Here are made-up elements, facts about them, and rows of numbers that follow some of those facts. Name the element behind each unnamed row.

There are 2 kinds of fact about the elements: nunok, droklo.
nunok: points at; droklo: refers to
maril -nunok-> labak; desta -nunok-> libo; mukis -nunok-> kopladra; kitrin -nunok-> vodronam; drufloski -nunok-> tredo
dropos -nunok-> zeple; puro -nunok-> sopa; ferol -nunok-> sebrus; rufin -nunok-> draplom; sebrus -nunok-> draskil
greske -nunok-> fligom; mopaskor -nunok-> siro; ligro -nunok-> flisur; pepon -nunok-> floplegrur; vuskar -nunok-> skekaskor
tuzal -nunok-> betol; drosen -nunok-> mesta; kegru -nunok-> mukis; vezo -nunok-> tredros; brorote -nunok-> stubun
trebrige -nunok-> rustin; drinal -nunok-> lema; zeple -nunok-> flepufas; vosem -nunok-> desta; pedadi -nunok-> gugri
gugri -nunok-> plufe; draplom -nunok-> natre; stubun -nunok-> budrotrok; natre -nunok-> foplam; rolo -nunok-> ferol
bobrun -nunok-> bruduzel; rinos -nunok-> gulo; plobrim -nunok-> ramom; satal -nunok-> plobrim; fanutrir -nunok-> fisisto
desir -nunok-> nutes; zegro -nunok-> mudogo; paken -nunok-> bobrun; skisku -nunok-> tripevon; fedrul -nunok-> pestugir
stape -nunok-> pletador; skekaskor -nunok-> muvitros; suti -nunok-> plaklak; mesta -nunok-> brade; tamor -nunok-> begrotrol
truze -nunok-> grani; tripevon -nunok-> plibrar; budrotrok -nunok-> truze; gulo -nunok-> flagali; tredo -nunok-> satal
flisur -nunok-> klastal; draskil -nunok-> tuzal; grani -nunok-> fuvor; stiplok -nunok-> kibrigus; trupi -nunok-> nalor
lema -nunok-> geflok; brofluk -nunok-> stape; siga -nunok-> klofal; plotrem -nunok-> fliston; flasker -nunok-> rofi
lasolom -nunok-> flenik; norobrun -nunok-> mopaskor; resa -nunok-> siba; depi -nunok-> stiplok; plito -nunok-> ritos
flenik -nunok-> vosem; plopluplir -nunok-> rolo; siro -nunok-> vagri; muloluk -nunok-> grudro; flagali -nunok-> rufin
rivigrok -nunok-> tridir; begrotrol -nunok-> ligro; sovu -nunok-> kista; pluklis -nunok-> fluskul; kedon -nunok-> grenik
fledo -nunok-> stuplok; karar -nunok-> skeflel; gratuda -nunok-> tavuze; zutrene -nunok-> karar; kludok -nunok-> fledo
tridir -nunok-> plito; teski -nunok-> kitrin; viser -nunok-> skigras; plibrar -nunok-> stibru; nirem -nunok-> nitrol
libo -nunok-> groski; stoklen -nunok-> vaklor; stuplok -nunok-> sovu; flami -nunok-> trebrige; tivek -nunok-> drinal
fuvor -nunok-> brofluk; brade -nunok-> tivek; skestodris -nunok-> breru; groski -nunok-> plepi; klastal -nunok-> resa
nutes -nunok-> flebrar; grenik -nunok-> pluklis; tredros -nunok-> viser; kibrigus -nunok-> vuskar; fliston -nunok-> fliror
muvitros -nunok-> drosen; vikli -nunok-> kagam; plufe -nunok-> maril; tavuze -nunok-> nirem; ramom -nunok-> pota
sopa -nunok-> vikli; plepi -nunok-> grubregrun; grudro -nunok-> plepo; rofi -nunok-> muloluk; rustin -nunok-> kedon
faru -nunok-> pigan; kopladra -nunok-> rinos; breru -nunok-> grostul; kista -nunok-> brorote; grefla -nunok-> greske
faska -nunok-> zutrene; vusabrer -nunok-> viklibra; grubregrun -nunok-> kegru; skeflel -nunok-> zegro; nalor -nunok-> fedrul
fisisto -nunok-> pepon; maril -droklo-> flasker; desta -droklo-> kitrin; mukis -droklo-> flasker; mukis -droklo-> brade
gupim -droklo-> lidren; dropos -droklo-> plaklak; puro -droklo-> gulo; greske -droklo-> resa; pestugir -droklo-> vodronam
pluvan -droklo-> nitrol; ligro -droklo-> fliston; ligro -droklo-> paken; pepon -droklo-> flepufas; vuskar -droklo-> kitrin
drosen -droklo-> flepufas; mudogo -droklo-> logrel; mudogo -droklo-> stibru; mudogo -droklo-> fisisto; kegru -droklo-> zeple
kegru -droklo-> stuplok; geflok -droklo-> tamor; labak -droklo-> flasker; labak -droklo-> flepufas; labak -droklo-> klastal
labak -droklo-> tromugur; labak -droklo-> klode; plaklak -droklo-> kibrigus; vosem -droklo-> klastal; vosem -droklo-> plibrar
pedadi -droklo-> brade; draplom -droklo-> stiplok; stubun -droklo-> karar; natre -droklo-> plepo; rinos -droklo-> floplegrur
rinos -droklo-> plaklak; plobrim -droklo-> klastal; plobrim -droklo-> stiplok; plobrim -droklo-> grostul; trostas -droklo-> floplegrur
sefi -droklo-> sebrus; sefi -droklo-> tamor; satal -droklo-> skeflel; nitrol -droklo-> gulo; paken -droklo-> flasker
paken -droklo-> floplegrur; paken -droklo-> fisisto; skisku -droklo-> pepon; stape -droklo-> viser; tredo -droklo-> zutrene
tredo -droklo-> trostas; tredo -droklo-> tromugur; flisur -droklo-> paken; flisur -droklo-> kiram; flisur -droklo-> fisisto
draskil -droklo-> ritos; draskil -droklo-> brenibok; grani -droklo-> begrotrol; stiplok -droklo-> trostas; lema -droklo-> flami
brofluk -droklo-> flepufas; siga -droklo-> fliston; siga -droklo-> bobrun; siga -droklo-> kiram; plotrem -droklo-> viser
flasker -droklo-> desta; lasolom -droklo-> klastal; lasolom -droklo-> kiram; nufluk -droklo-> mukis; nufluk -droklo-> kitrin
nufluk -droklo-> resa; norobrun -droklo-> geflok; norobrun -droklo-> kitrin; drosus -droklo-> maril; resa -droklo-> kitrin
resa -droklo-> desta; plito -droklo-> drosus; plito -droklo-> drosen; brenibok -droklo-> plepo; brenibok -droklo-> kopladra
flenik -droklo-> fluskul; flenik -droklo-> natre; flenik -droklo-> klode; plopluplir -droklo-> mukis; muloluk -droklo-> nufluk
muloluk -droklo-> muvitros; flagali -droklo-> vuskar; flagali -droklo-> kegru; tromugur -droklo-> kedon; flebrar -droklo-> natre
begrotrol -droklo-> pepon; begrotrol -droklo-> flami; sovu -droklo-> fanutrir; sovu -droklo-> kopladra; sovu -droklo-> nirem
sovu -droklo-> fisisto; tridam -droklo-> mukis; tridam -droklo-> skigras; pluklis -droklo-> foplam; plepo -droklo-> kitrin
karar -droklo-> drosen; zutrene -droklo-> lidren; skatro -droklo-> desta; pigan -droklo-> gupim; viser -droklo-> fisisto
nirem -droklo-> maril; stoklen -droklo-> kiram; stoklen -droklo-> fisisto; stuplok -droklo-> gulo; flami -droklo-> stibru
fluskul -droklo-> suti; gelil -droklo-> fluskul; gelil -droklo-> draplom; gelil -droklo-> lasolom; brade -droklo-> plotrem
brade -droklo-> klastal; klastal -droklo-> kitrin; klastal -droklo-> desta; nutes -droklo-> flami; tredros -droklo-> resa
tredros -droklo-> fisisto; kibrigus -droklo-> fluskul; kibrigus -droklo-> greske; fliston -droklo-> kitrin; muvitros -droklo-> kitrin
klofal -droklo-> grani; grostul -droklo-> viser; grostul -droklo-> floplegrur; lidren -droklo-> kitrin; ramom -droklo-> ritos
plepi -droklo-> kitrin; rustin -droklo-> maril; faru -droklo-> vodronam; kopladra -droklo-> desta; brozu -droklo-> paken
vaklor -droklo-> plurom; faska -droklo-> plepi; bretru -droklo-> kibrigus; bretru -droklo-> kopladra; bretru -droklo-> stibru
viklibra -droklo-> kedon; viklibra -droklo-> gupim; kiram -droklo-> pepon; kiram -droklo-> floplegrur; nalor -droklo-> kibrigus
nalor -droklo-> ligro; fisisto -droklo-> flepufas

Some rows with their names:
kedon: [  4   4 -37 -18 -12 -11 -12  12 -77  15  19  76  72  40 -57  -9  50 -63
  57   2  91 -74 -10 -87 -17 -42   5  10  36  -9  -7  -7  12  70  24 -41
   2 -17]
ramom: [ 31  42   7   0 -23  21   2  20 -30 -26  13  27  76  52   6 -68 -11 -40
  37  42   9 -42   1 -14 -26  -7  37  39  45  67 -26 -24 -48  21 -16 -17
  26   4]
nitrol: [ 23  45   6  -4  -5   2  34   7 -50 -11  19  57  53  70  16 -54 -22 -35
  42  33   7 -42  13 -44 -15  -4   3  12  31  39 -28 -13 -16  25  14 -29
   3  18]
vikli: [ 28  38  -6  -5 -20  11  22  11 -34 -19   5  51  63  49 -11 -48 -15 -32
  36  22   1 -44   6 -44 -12  -4   9  29  30  43 -25 -10 -11  26 -10 -25
  13   4]
norobrun: [ 45  32 -15 -19 -24   0  19  17 -30  -8   7  52  66  52  -1 -39  -7 -44
  44  29  16 -38 -11 -26 -27  -7  12  19  42  52  -5 -17 -35  26  -1  -3
  20  12]
satal: [ 28  48  13  10 -15  33   4   4 -30 -36  15  32  80  52   7 -82  -7 -29
  30  40   3 -33  17 -27 -25 -11  22  46  42  59 -25 -15 -33  18 -22 -20
  20   5]
plurom: [ 22  33 -12  -9 -25  12  21  12 -31 -14  -1  57  58  54 -15 -45 -19 -28
  36  25   1 -48  10 -46  -5  -1   7  25  26  42 -28 -11  -3  24  -9 -31
   8  -2]
flasker: [ 28  25 -17 -24 -22  -2   8  21 -37 -14  11  58  77  68 -29 -47 -19 -19
  53  43  15 -39   0 -28 -21  -8  13  30  30  64 -20 -14 -22  19   8 -16
  26  -6]
kegru: [ 34  56  -4 -55 -55  26  23  38 -16  21   9  85  71  44  29 -55 -24 -51
  39  98 -19 -26 -15 -49 -18  16   6 -33  11  10  14   6  25  27  23 -38
  17  45]
nufluk: [ 38  27 -12 -19 -32  -7  21  25 -34  -7   9  53  68  61  -3 -26 -14 -36
  44  30  13 -28 -10 -25 -13  -8  12  22  30  52 -10 -22 -29  29  10 -13
  16  10]
tamor: [ 65  37  -6 -30 -33 -41  71 -21 -23  17   6  64   9  56 -52 -39 -33 -58
  36   1   2 -37 -14 -26   1  17   1  -2  38  77 -15  19  13  12  -7   7
  42 -39]
natre: [-16  50  38  -9 -62 -26  29  39 -22   9 -18  39  82  59  11 -26 -33 -76
  29  49  -1 -29 -18 -34   4 -10  38  -2 -21  37 -15 -16  -5  60  16 -68
  14  13]
fligom: [ 19  40  -2  -1 -25   8  25  15 -34 -15   4  52  62  51  -7 -43 -18 -36
  35  22   3 -38   7 -44  -5  -5  12  25  24  42 -29 -13 -11  31  -9 -28
   9   4]
nalor: [ 37  33  -6 -27 -23   5  29  27 -46 -14  11  37  66  43  -9 -35  -6 -36
  45  29   0 -33  -1 -19 -23 -10  21  28  25  52 -15 -21 -30  41   2 -12
   9   5]
vagri: [ 19  39   1   0 -22   5  24  15 -35 -17   6  49  63  49  -6 -44 -17 -32
  36  21   2 -39   7 -43  -8  -5  12  28  26  43 -28 -11 -13  31  -9 -30
   9   4]
dropos: [ 40  32 -13 -34 -23  15  27  25 -46 -15   8  43  61  44 -15 -39  -7 -29
  44  31  -2 -41   4 -23 -23  -6  15  27  26  45 -15 -18 -24  40   1 -11
   7   3]
flebrar: [ 28  38  -5 -15 -27  -3  23  24 -34 -11   1  42  64  49  -5 -32 -15 -49
  41  25   8 -42  -7 -25 -17  -8  22  23  26  51 -19 -24 -32  40  -2 -22
  11   9]
faska: [ 42  35  -1 -10 -16  15   1  10 -29 -27  11  39  80  61   7 -70  -6 -36
  40  44  13 -36   3 -14 -37 -10  22  34  49  65 -10 -21 -46  18  -9  -8
  26  10]

Name these rows:
No name comes twice in this set of rows, the named rows included.
[ 29  35  -9 -30 -26   9  31  37 -42  -8  13  45  58  37  -5 -29  -8 -37
  53  28   2 -33  -1 -21 -22  -4  28  23  25  53 -20 -21 -35  43   1 -14
  13  10]  bretru
[ 75  30 -54 -78 -43  46  15  35 -17   4   4  72  65  19 -11 -49   5 -24
  52  74 -14 -41 -16 -27 -38  14   7   1  40  30  26  -4  -1  22  -5  11
  26  21]  flenik
[ 19  29 -10 -36 -22   0  27  22 -44 -12   4  56  66  54 -23 -38 -15 -21
  51  38   2 -35  10 -29 -23 -11  16  20  13  52 -22 -17 -18  38  14 -25
  12  -4]  kiram
[ 23  23  -5 -26 -22   1  17  19 -45 -14   8  52  74  64 -29 -41 -17 -17
  47  38   4 -34   8 -29 -19 -10  11  31  18  55 -23 -14 -14  30  13 -25
  13  -7]  viser
[  6  19 -41 -32  -8  10   6  36 -81  12  36  73  52  19 -49 -21  36 -49
  68  15  65 -79   2 -70 -17 -19  26  14  41   9 -30 -11   0  68  18 -37
   8 -14]  flami
[ 32  43  -1 -11  -9   9  35   9 -46 -10  22  62  50  58  17 -46 -19 -33
  40  30   5 -35  12 -46 -16  -1   1   9  36  36 -19 -11 -17  25  11 -21
   1  26]  pluvan
[ 33  37 -13  -8 -30   0  22  16 -25  -9   2  54  61  46   4 -34  -9 -46
  39  21  10 -36  -9 -38 -15  -5  13  20  35  45 -11 -17 -26  30  -9 -15
  15  16]  sefi
[ 10  23  -2 -31 -19  -9  21  13 -45 -17  -7  49  76  71 -35 -47 -19 -23
  47  36   7 -48  12 -30 -17 -15  15  24   8  55 -24 -17 -11  35  14 -38
   9 -15]  floplegrur
[ 13  43  17  -8 -17  19  15  28 -45 -26  21  31  77  44   3 -63  -7 -27
  48  43   0 -18  13 -14 -35 -15  35  40  29  73 -27 -23 -49  39  -4 -19
  24   5]  mudogo
[ 32  40   0  -3 -15  32   2   4 -32 -33  11  40  73  53  -3 -81  -9 -23
  33  43   2 -41  14 -31 -25  -8  19  40  43  58 -26 -15 -24  16 -22 -20
  19   2]  drufloski
[ 27  33   3 -11 -21  -6  21  25 -37 -13  10  44  79  46  -6 -31  -4 -35
  51  27   8  -6   1 -29 -31 -21  13  28  22  58 -11 -17 -37  45   0  -9
  19  12]  labak
[ 41  32  -2 -10 -22  -2  14  22 -36 -12  11  47  74  59   0 -39 -10 -40
  46  32  12 -30 -10 -23 -22 -10  15  28  37  56 -11 -19 -35  28   2  -8
  18  13]  muloluk
[ 65  37 -53 -71 -54  60   6  34  -7   8   0  90  64  21 -12 -65  -4 -22
  42  89 -26 -49  -8 -51 -24  25   0  -9  35  13  16  11  34  10 -12  -9
  27  23]  libo
[ 34  31  20 -10 -13  18   4  11 -42 -36  13  24  95  57   1 -70   2 -23
  39  45   4 -13  12  -7 -41 -23  20  45  34  69 -10 -21 -44  32  -3 -11
  16   3]  plobrim
[ 16  43 -12 -22 -19  11  32  31 -41 -12  13  53  51  30 -11 -44 -11 -29
  57  28   0 -38  12 -34 -27  -5  23  20  25  54 -28 -14 -28  40  -6 -19
  18   8]  nutes

Now the same elements, written a new way:
Some elements and their rows:
rufin: [  9 -22  49  13  -8 -17  -8   6  -7  49  31 -10 -39 -13 -38]
kedon: [  2 -27 -53   4 -43  12  21 -50  -4 -61  32  25 -66 -17 -33]
teski: [ -4 -13  11 -12   0  21   4  -6  13   6  -3 -19  -4 -10  -3]
plufe: [ -5 -19  15 -10 -12  27   6  -9  14   1   1 -22  -5  -5  -6]
faru: [-16  -4   7  -1  -7  11   8 -12  19  17  -6 -33  -4  -8   0]
suti: [ 24 -18 -22  -3  14  35  13  13  24  24  -6  10   6   2 -24]
flasker: [ 46  -8   6 -11 -16   3   2 -17  -4 -13 -11   8  11  20 -18]
karar: [  9 -10  27   1 -30  27   7 -44  -8   2 -11   3  15 -15 -20]
brofluk: [  9  15  24  17  14  41 -34 -60  -8   2 -20  -3  15   0 -18]
budrotrok: [ 14   2  25   2  46  57 -44 -35  25  -7 -10 -38 -23  17  -1]
stoklen: [ -6   7   2  22 -11  23  -8 -48 -10  21 -24   7  31 -11 -19]
faska: [  2 -15   1   5  -2 -13 -12 -12   5 -18  -2  -3  26  18 -14]
brenibok: [ 30   1 -21  -2   9 -27  -4 -16  13  -1 -21 -21  31  -6 -14]
nufluk: [ 21   5 -24   7   7 -35  -8 -19   6  -3 -28 -14  29   0 -10]
klofal: [ 12  -1 -12   5  14   4  -3 -43  13  29 -28 -15  29 -52 -17]
flepufas: [ 62  -8  -9 -29  -9  17  12 -49 -20  27 -51   7  -2 -32 -15]
skigras: [ 39   2 -13 -14  -5 -13   8 -24   0  10 -39 -22   2  -9  -2]
betol: [  2 -20   0  -7   7  -3  15 -14  33  26 -39 -24  -1 -24  12]

Which element is each row?
No name comes twice in this set of rows, the named rows included.
[  0  -6  -8   2  -4  21   2 -27 -14  -1 -15  14  31  12 -19]  lasolom
[ 46  -7  17 -18 -23  39   8 -46 -18  10 -17  21   8 -13 -23]  fisisto
[ 15  17  30  23  37  54 -49 -71   7  -6 -15 -21   0  14  -6]  stubun
[  2  -9   2   2  -6   3   5  -8  27  -5   1 -20  18  -4 -13]  ramom
[-21 -22 -33  12 -32  23  25 -39  18 -47  35  -2 -57 -40 -21]  grenik
[ 10 -16  19  31  -5   5  -9   0 -18  57   8  27 -22   6 -55]  draplom
[ 11  22  24  37  18  28 -39 -58  13 -18  -4 -20  28  16 -16]  sovu
[ 22  13 -20  -4 -12  37 -17  36  24   7   4  32  31  -3 -20]  kibrigus
[-28 -13 -27  12 -24  12  19 -34  23 -25  22 -19 -36 -32 -14]  pluklis
[ -3 -36  52  19 -14 -27  30 -26  74   0 -15  31  55  22  25]  draskil

